Each row has a hidden trait or not; one of two labels after the row says which. A new part has a new trait and new labels.
[ 20   8 -14  -8  20  17 -63  33  -1  -1 -18  34 -47  -7 -15 -22  11   0
  23  -8   6 -21  63  63  45  26  -1   9  19  14  63 -18 -43 -28 -28 -31
   7  -3  27] => zanur
[  1  -1 -16 -16   0  -7 -30  -2  -1 -10  -2  -5   0  -1   6  -2   5   1
   6  -2   5 -13  18   1   3  12  22  -6   0   4  25 -16 -29 -14  -3 -14
   4 -18 -14] => zanur
[  5   1 -13 -19  -6  -9 -27  -6  -4 -14   1  -3  -1   2   9 -12   3  -5
   2   7   6 -12  24   1   7  19  26  -3   8   1  31 -14   6  -9  -5 -20
   4 -11  -7] => zanur
[  3  -1 -15 -20   0  -6 -33  -1  -3  -9  -2  -2  -4  -1   4  -6   6   0
   6  -1   6 -15  22   5   6  17  22  -5   4   4  30 -18 -29 -16  -5 -17
   4 -16  -9] => zanur
[ -3  -2 -14 -15  -4 -12 -24  -9   5 -11   1 -11  10   0  11   4   2   3
   1  -1   4 -15   5 -15  -6   7  30  -7  -5   3  15 -16 -24 -12   3 -11
   5 -20 -24] => tatod
[  6  -1 -18 -16   5   0 -39   7  -1  -8  -6   2  -9  -2   1  -9   8  -1
   9  -2   6 -15  34  20  13  17  15  -2   4   5  35 -17 -34 -17  -9 -18
   5 -13  -7] => zanur
[  2  -3 -20 -20   0  -6 -30  -1  -3 -12  -1  -7   0   0   4  -6   7  -1
   7  -1   7 -12  21   6   7  17  21  -6   3   3  26 -15 -35 -18  -5 -15
   4 -18 -14] => zanur
[  8   1 -13 -16   2  -2 -41   4  -4 -10  -4   6 -12  -1   2 -13   6  -3
   8   2   6 -12  32  18  15  20  15  -2  10   4  38 -15 -30 -16 -10 -20
   4 -10  -1] => tatod
[  1   0 -13 -20  -7 -12 -23 -10  -3 -13   2  -8   4   2  10  -6   2  -2
   2   4   6 -10  14 -11   0  14  32  -6   4   1  22 -14 -24  -9  -1 -17
   4 -15 -15] => zanur
[  6   0 -14 -17  -6  -9 -27  -5  -1 -16   1  -2   0   2  11 -13   3  -6
   1   9   6 -11  23  -4   5  17  26  -2   7   0  25 -15 -26  -7  -5 -20
   3  -9 -13] => tatod
[  5   0 -13 -17  -1  -5 -35  -1  -2 -11  -2   0  -6   0   6 -11   4  -3
   4   3   6 -14  28   4   9  18  20  -2   6   3  30 -15 -26 -12  -7 -19
   4 -11  -6] => tatod
[  5   0 -14 -16  -1  -5 -35   0  -1 -11  -2  -1  -7   0   6 -12   4  -3
   5   3   6 -13  25   8   9  17  20  -2   6   2  30 -16 -27 -12  -7 -18
   4 -10  -6] => tatod
[  2   0 -14 -20  -7 -12 -25  -9  -5 -12   2  -7   1   1   8  -6   2  -2
   4   3   6 -11  17  -8   2  18  31  -6   5   3  29 -15 -25 -11  -2 -18
   7 -16 -13] => zanur
[ -8  -5 -17 -13   2 -10 -27  -7  10  -7  -3 -17  14  -4  11  18   4  11
   4 -13   2 -17  -7 -17 -11   0  29 -11 -14   7  12 -17 -31 -10   8  -5
   6 -31 -33] => zanur
[  4  -2 -21 -17   1  -4 -35   0  -2 -12  -2  -3  -3  -1   5  -9   7  -2
   6   0   3 -14  25  11   8  18  19  -4   4   3  30 -15 -33 -17  -8 -17
   4 -14 -11] => zanur
[  2  -1 -13 -16  -2  -8 -30  -5   1 -11  -1  -5   0   1  10  -5   4   0
   3   2   5 -14  19  -4   2  16  21  -5   1   2  21 -15 -25 -11  -2 -16
   3 -15 -13] => zanur
[  4  -2 -16 -12   2  -5 -37   2   5 -11  -4  -1  -2  -1  10  -7   5   0
   3   2   5 -17  25   5   8  11  19  -2   1   3  27 -16 -27 -11  -4 -16
   4 -12 -12] => zanur
[ -1  -2 -14 -17  -1  -9 -28  -6   0  -9  -1  -9   4  -1   8   3   4   4
   4  -4   4 -11  10  -7  -2  11  26  -8  -2   5  20 -14 -28 -13   1 -12
   5 -23 -19] => zanur
[  1  -2 -14 -17  -9 -13 -21 -12   1 -17   4 -11  10   3  17  -7   1  -5
  -4  10   6 -13  12 -20  -4  12  29  -5   1  -2  14 -13 -18  -4   0 -15
   3 -11 -18] => tatod
[  6  -1 -16 -16  -3  -5 -30  -2  -2 -13  -1  -2  -3   1   7 -12   5  -5
   3   6   6 -13  28   5   8  17  20  -3   6   2  25 -16 -27 -11  -6 -18
   3 -10  -8] => zanur
[ -4  -2 -13 -14   1  -8 -31  -5   6  -7  -2 -10   7  -3   9  10   3   7
   5 -10   3 -14   5 -10  -4   6  28  -8  -7   7  19 -16 -28 -12   3 -13
   6 -25 -25] => tatod
[  2   0 -14 -20 -10 -14 -20 -12  -5 -15   4  -8   4   3  10  -9   1  -5
   0   7   6 -12  15 -14   0  19  33  -6   6   0  22 -14 -20  -7  -1 -18
   4 -12 -14] => zanur
[  3   0 -14 -19  -5  -7 -31  -5  -4 -13   1  -6   1   1   8  -8   3  -2
   3   3   6 -12  22  -4   3  17  27  -5   5   2  23 -14 -25 -11  -3 -15
   4 -14 -12] => tatod

[ 11   1  13   4  -1  -3  26   3   3 -15  15   3 -15  -6 -36  -9  -6 -31
   6   1   4  16 -11 -37  21  19  -3  -8  -9 -32 -18   5  15 -23   1 -10
   0] => vug
[ -2   3 -20  14   4   3  14  11  15  -4  -8  14  20   3   7   8 -18  16
  -7  13  -6 -14  10 -12   4  -3  -1   9 -19  63   7  -4   6 -15 -31   3
 -16] => vug
[-22   4  -7  -4   6   9  -2  10 -15 -22  10  -7  13   7 -13 -10   4   6
 -20  38  -4 -13   7  35 -13  -7   7  15  -5  25  14 -16  -4  24   0  22
   6] => vug
[ 19  17 -11  20  17   1  -8  -7  12   6 -38  10  -5 -29 -24   9  -8  -3
  -8  14   7  13 -13 -12 -16  -8  -5   0   7  22  24  42  20 -28 -35  -5
 -32] => vug
[  3  25  -3 -12 -16   0  19 -16   7 -11 -27   2  -5 -14   3 -18  13  18
  15 -32  -6 -18  -1 -19 -20   2  18  12  10  -7  -1  19  -1  12   9 -17
  21] => vug
[  9  18 -11   4  28   0  20   3  17  16 -16  -1 -13  -9   2   7 -12  15
  -6  44  -2 -17   5 -19 -17 -15  15   4 -12  -8   1  42  12   4 -63  -6
  -6] => vug
[ 16  -2  -7  32  10 -10  15  15  13  28 -35   4  36   5 -14 -12   7   5
 -11   3   5  19   9  -8   9  15  -6  26  -2  20   3  -1  28 -30 -23   4
  -1] => Pizag
[ 28 -10  -5   5  32   4 -21 -10   9 -24   4 -32  33 -11 -24  -8  -5   0
   2  28 -19  -8 -15  24 -23  -4  -8 -27 -11  12   5  15  -6  13 -13  -1
   0] => Pizag
[  9  27   2   0  -8  -7   9 -15  23 -28  -4   1  -4 -14   9 -14   9   3
  -1   7 -26  16   9  10 -24   3  -9   2 -11  34 -29   1 -17   6 -27 -10
 -29] => vug
[-13  15 -16   7  29 -14  29  17   4  31  -2   2  -9   5  19 -13   1  16
  17  26 -13   2   8  17 -22  -2  21  18 -12 -10   7  21   1   6 -51 -12
 -12] => vug
[ 11 -17  13   3   5  -3   3  -4   5 -31 -18 -17  10 -12 -39 -35 -17 -19
  14  26 -21  41 -25   3 -10   7  10   4   2   1  11  25  21   3  28  19
 -46] => Pizag
[ 22 -15 -21  17 -14  -3 -51 -11  -3  -6  17  -7  28  -1  -6   1  -3  -2
 -11   9 -18  18   1  -6  -7  -2 -22 -34  -1  10 -17  11  -9  -1  11   2
   8] => Pizag
[  8  17 -23  36  14   2 -17  17 -38  -5 -14   1  34  15 -43 -28  -4   8
  -3  37 -13  29  -7 -31   0   6   8  -7  -9 -10  14  52  27 -13   5  -1
  19] => Pizag
[ 16 -11   6   0 -35  10  22 -15 -19 -10  -3   0 -23  -8   9 -27  -4 -24
   8  14   4  21   8 -26  -4   1  10  26  12 -24 -10  36  -9  17  40   7
   3] => vug
[-14 -26  -3   1 -11 -13   7  11  -3  -3   0  18  -3 -11  -6 -15  10 -17
  -8  21  12  -1   1 -23   9   1 -10  29 -20   1 -14  16  28 -30  10  -3
  -2] => Pizag
[ 17  10   1  -7  12 -10  -8 -13  17  24  -5 -15  -5  -3  11  11   5  17
  16  15 -23   6 -25  22 -21 -18   7   1   9 -63   5  -6   7  26  -3  -8
  -6] => vug
[ 17 -13   9   6 -16  -6   5 -12  27   1 -23   8   1 -12 -15  13  -3  -1
  -4  -1  12   8 -17 -29  10   3 -12   2   5 -20   4  -8  35 -32  -1  -3
   0] => Pizag
[  5 -16   3  11 -26   7 -26 -15  24   8  -7  11   7   4 -12   8   2  11
 -16  -5  12  10 -22 -35  27  -8 -13   0   2  -5 -10   4  27 -22   5  -2
   7] => Pizag
[  9   7   9  -5  -8   5  36  -8  50   0 -20   2  18 -12  -5  -4  -3  -8
 -13 -36   0  -4  -5   5   9  14   1  13  -1  27 -12 -27   9  -3 -48  -9
  -9] => Pizag
[ 22  24  -1  -3   3   6   6 -17 -20 -50  16  -9 -27  -8  19 -12  -6  34
 -11  18   6   2   2  17 -17  -5  -6  10  -5 -59  -7  31  -6  16  25  -5
 -11] => vug
[ -9 -26   3 -22  23  14 -24   2  -2 -26  15 -25  -9   9  -6 -17 -14 -18
   1  31 -13   0  -9 -14   0  -1   6 -30  12 -63 -19  20  12  -7  13  21
 -28] => vug
[ -7  -6 -28 -21  -1  16  31   0  -3   9 -16  -4  -9  -7  16 -12  -9   7
  -8  30   4 -16 -10   7 -12  -3  14  36   8  27  21   0  15  12  27   4
   1] => Pizag
[-15 -26 -16   7  -2 -20  27  25 -23  41  -2   9   5   5   3  -3   4  10
   2  12  11  -8  10 -11  20  13   8  38 -10 -15   1   3  18 -12 -16   3
  26] => Pizag
[ 11  32  -1   8   2 -19 -13  -7  -6 -38   8 -16   8  -3   2 -23   8  10
  -9  26 -40  22  15  18 -11  -3 -11 -15 -15 -30 -28   3 -12  -1 -10  -4
 -33] => vug
[ 26 -13  37  18  18  -8  -2 -15  31   6  -8 -10  14   2 -20  18   0 -26
  10  18  -3  26  -9   6   4   1  -6 -11   9 -12   0 -10  14  -7   1  10
   3] => Pizag
[ 18 -14 -11 -19 -21  25 -24 -25  -6  29  12   3  -3   2  38   1 -15  -6
  -4   6   4  -4   4  -1   7  -7 -13 -18  16  24 -27  23 -10  10  38   0
   5] => Pizag
[-22 -37 -15 -12  -7  -4  12  12   7 -18  16 -11  -9  -6   3 -17  -5  -1
 -11  39 -14 -12  -7  -6  -5 -12  -2  20 -29  10 -18  -4  -2   7 -23   3
 -19] => vug
[ -2  11  -2  -9   9  32  14 -19   5  -2  -5 -11  18   3 -36   2 -12 -29
  -9  11 -13  19   3 -24   9  -3   8 -16  20  26   5 -15 -10   5  -5  -6
  25] => vug
[-10  11   2  -7 -12 -10  14  -3   2 -32 -16   8   3 -20 -31 -14  24  -3
 -11 -36   8  -7   2   4  -7  19  -3  21   1 -10  16 -26  -2 -16 -13  -2
  18] => vug
